Below are the code and all the weights of a small trained network. Each question names an input and a target symbol and asks about switching units off, where a switched-off unit gives its printed mean instead of its output.

import numpy as np


def w(rows, s, z=0):
    codes = np.array(rows[::2]) - 128.0
    scale = np.full(codes.shape[1], s)
    scale[-1] = z or s
    return codes * scale


def norm(h):
    return h / np.sqrt((h * h).mean(-1, keepdims=True) + 1e-5)


def softmax(a):
    e = np.exp(a - a.max(-1, keepdims=True))
    return e / e.sum(-1, keepdims=True)


def log_softmax(a):
    a = a - a.max(-1, keepdims=True)
    return a - np.log(np.exp(a).sum(-1, keepdims=True))


def net(x, mask):
    ids = ['ΔΞΦβγετ'.index(c) for c in x.split()]
    T = len(ids)
    res = E[ids] + P[:T]
    u = 0
    for l in range(3):
        r = norm(res)
        for j in range(3):
            rows = slice(2 * j, 2 * j + 2)
            q, k, v = (r @ M[l][rows].T for M in (Q, K, V))
            z = softmax(np.where(np.tri(T) > 0, q @ k.T / 2**0.5, -1e9)) @ v
            o = O[l][rows]
            res = res + np.where(mask[u + j], z, o[:, -1]) @ o[:, :-1]
        u += 3
    return log_softmax(norm(res)[-1] @ U[:, :-1].T + U[:, -1])


Q, K, V, O = {}, {}, {}, {}
E = w([
[174,205,92,156,184],'Δ',
[181,226,102,130,132],'Ξ',
[181,233,166,168,210],'Φ',
[132,193,131,173,215],'β',
[64,2,234,71,22],'γ',
[130,250,98,154,182],'ε',
[189,173,54,80,169],'τ',
],0.0069)
P = w([
[96,105,145,147,157],'0',
[171,131,129,93,207],'1',
[108,162,138,68,200],'2',
[45,151,90,132,166],'3',
[124,104,84,189,173],'4',
[221,91,146,131,178],'5',
[153,155,164,5,196],'6',
[2,168,84,69,155],'7',
[60,101,26,202,129],'8',
[231,61,114,187,125],'9',
[233,164,208,29,87],'10',
[40,196,54,4,74],'11',
],0.0087)
Q[0] = w([
[46,230,175,1,101],'L0H1',
[234,130,211,60,146],'L0H1',
[227,132,212,104,117],'L0H2',
[76,232,182,7,88],'L0H2',
[90,144,169,191,117],'L0H3',
[166,255,107,160,129],'L0H3',
],0.015)
K[0] = w([
[199,82,102,209,101],'L0H1',
[64,132,60,190,89],'L0H1',
[8,124,48,171,130],'L0H2',
[210,61,80,231,97],'L0H2',
[139,104,104,75,134],'L0H3',
[147,156,104,105,245],'L0H3',
],0.016)
V[0] = w([
[251,159,69,95,108],'L0H1',
[114,190,31,90,4],'L0H1',
[75,112,28,190,172],'L0H2',
[114,236,212,172,146],'L0H2',
[84,58,143,2,135],'L0H3',
[141,180,100,76,232],'L0H3',
],0.0084)
O[0] = w([
[168,116,212,219,199,164],'L0H1',
[133,205,176,126,255,93],'L0H1',
[48,73,98,188,97,169],'L0H2',
[56,166,215,82,76,158],'L0H2',
[57,73,104,42,65,92],'L0H3',
[254,120,59,88,207,254],'L0H3',
],0.0091,0.013)
Q[1] = w([
[51,160,126,252,109],'L1H1',
[171,170,102,126,137],'L1H1',
[126,93,190,162,155],'L1H2',
[162,169,69,127,129],'L1H2',
[152,42,81,173,102],'L1H3',
[132,223,173,2,126],'L1H3',
],0.014)
K[1] = w([
[252,167,112,127,217],'L1H1',
[108,156,166,194,115],'L1H1',
[114,81,182,149,171],'L1H2',
[169,153,110,133,163],'L1H2',
[101,99,202,179,36],'L1H3',
[207,254,44,61,134],'L1H3',
],0.012)
V[1] = w([
[161,172,62,122,223],'L1H1',
[251,67,176,122,47],'L1H1',
[192,250,2,180,195],'L1H2',
[114,79,155,43,194],'L1H2',
[93,157,180,24,123],'L1H3',
[188,152,157,172,129],'L1H3',
],0.01)
O[1] = w([
[114,96,71,29,92,122],'L1H1',
[134,247,113,140,222,161],'L1H1',
[81,73,99,195,41,251],'L1H2',
[130,200,84,79,124,134],'L1H2',
[179,50,116,135,114,98],'L1H3',
[130,216,105,113,116,146],'L1H3',
],0.011,0.017)
Q[2] = w([
[137,97,253,10,135],'L2H1',
[93,93,187,78,176],'L2H1',
[149,134,134,146,141],'L2H2',
[129,170,97,130,119],'L2H2',
[175,115,141,105,236],'L2H3',
[118,99,224,108,98],'L2H3',
],0.021)
K[2] = w([
[122,157,3,167,185],'L2H1',
[196,112,56,105,152],'L2H1',
[132,145,168,131,144],'L2H2',
[140,116,167,136,117],'L2H2',
[50,93,210,63,148],'L2H3',
[139,132,32,75,136],'L2H3',
],0.017)
V[2] = w([
[144,158,96,39,108],'L2H1',
[94,122,49,82,114],'L2H1',
[149,180,135,148,104],'L2H2',
[232,103,83,196,81],'L2H2',
[34,62,78,202,189],'L2H3',
[117,218,157,157,4],'L2H3',
],0.011)
O[2] = w([
[155,187,72,67,99,135],'L2H1',
[132,141,48,156,130,163],'L2H1',
[75,109,146,95,145,170],'L2H2',
[142,121,230,9,125,254],'L2H2',
[38,60,119,163,154,189],'L2H3',
[90,160,187,122,65,203],'L2H3',
],0.012,0.0084)
U = w([
[7,173,114,160,136,62],'Δ',
[153,172,176,112,39,139],'Ξ',
[128,231,158,136,216,89],'Φ',
[99,73,185,151,178,252],'β',
[217,90,152,108,175,204],'γ',
[114,36,117,118,48,19],'ε',
[123,165,26,110,132,98],'τ',
],0.016,0.0041)

Each question gives the input, a string of symbols that net reads in full, and the target symbol t.
The units are the heads (2 rows each of Q, K, V and O). Each row of codes is followed by its name. A weight is (code - 128) times the scale printed after its matrix; where a second scale follows, it is the last column's (O and U).
mask holds one flag per head, layer by layer. A switched-off head (its flag False) gives its mean, the last column of its rows in O, instead of its output. The means were averaged over made-up inputs and are rounded, as every weight is.
A unit's drop is (log p(t) with every unit on - log p(t) with that unit switched off) / (log p(t) with every unit on - log p(t) with every unit switched off).
The circuit of an input: a set's keep is (log p(t) with only the set's units on - log p(t) with every unit switched off) / (log p(t) with every unit on - log p(t) with every unit switched off). Starting from all 9 units, units are removed one at a time, each time the one whose removal leaves the highest keep (on an exact tie, the one counted first), for as long as the keep stays at least 0.8.
circuit, biggest first: the units of the circuit, biggest drop first
most important unit: the unit with the biggest drop
heads that matter: for each layer, one digit per head in row order, 1 if its drop is at least 0.15 and else 0, layers parted by /
input τ τ Φ Φ τ τ β τ β, target τ: circuit, biggest first : (L1H1, L2H1)
input γ Ξ Φ Φ, target Φ: circuit, biggest first : (L0H2)
input Ξ Ξ τ Ξ τ Δ Ξ Δ β, target Ξ: circuit, biggest first : (L0H2, L2H3)
input τ β τ τ τ β τ, target τ: circuit, biggest first : (L1H1, L2H1)
input τ β τ Φ, target τ: heads that matter : 000 / 100 / 000
input Ξ Φ γ Δ ε Ξ τ Ξ τ, target γ: circuit, biggest first : (L0H2, L1H3)
input Φ τ ε β, target Φ: heads that matter : 111 / 100 / 000
input β β Ξ τ β β Φ, target β: heads that matter : 110 / 100 / 000
input γ Φ Δ Φ, target Ξ: circuit, biggest first : (L0H2, L0H1)
input β Ξ Φ τ τ Δ, target β: heads that matter : 110 / 000 / 000
input γ Ξ β ε ε, target ε: circuit, biggest first : (L0H1, L1H3)
input Ξ γ τ β τ, target γ: circuit, biggest first : (L1H3, L0H2)
input Ξ τ τ β τ, target Ξ: heads that matter : 011 / 101 / 001
input Φ Ξ β ε ε γ Ξ β τ Δ, target ε: circuit, biggest first : (L1H3, L0H1, L0H2)
input Δ τ γ β Δ β, target ε: most important unit : L0H3
input Δ Φ Ξ β τ Φ Δ τ Φ β Ξ, target Δ: circuit, biggest first : (L0H2, L0H1, L1H1)
input ε Φ Δ Δ ε Φ ε, target ε: heads that matter : 010 / 100 / 000
input Φ τ Ξ τ τ τ τ τ, target Φ: heads that matter : 110 / 100 / 000
input τ Ξ Ξ β τ γ Ξ Ξ τ Ξ, target Φ: heads that matter : 100 / 100 / 000
input ε Ξ β Ξ Δ β Ξ β, target ε: circuit, biggest first : (L1H1)
input Φ Φ Δ τ β, target Φ: heads that matter : 110 / 100 / 000
input Φ τ τ Φ γ Φ β τ Ξ τ γ, target Φ: heads that matter : 100 / 010 / 000
input Φ ε β Δ, target Φ: heads that matter : 111 / 100 / 000
input β Ξ β Ξ ε Φ Δ β, target β: heads that matter : 110 / 100 / 100
input Ξ Ξ Ξ γ β β τ τ Φ, target γ: heads that matter : 111 / 011 / 000
input τ Ξ τ γ, target Φ: circuit, biggest first : (L1H2, L0H1)
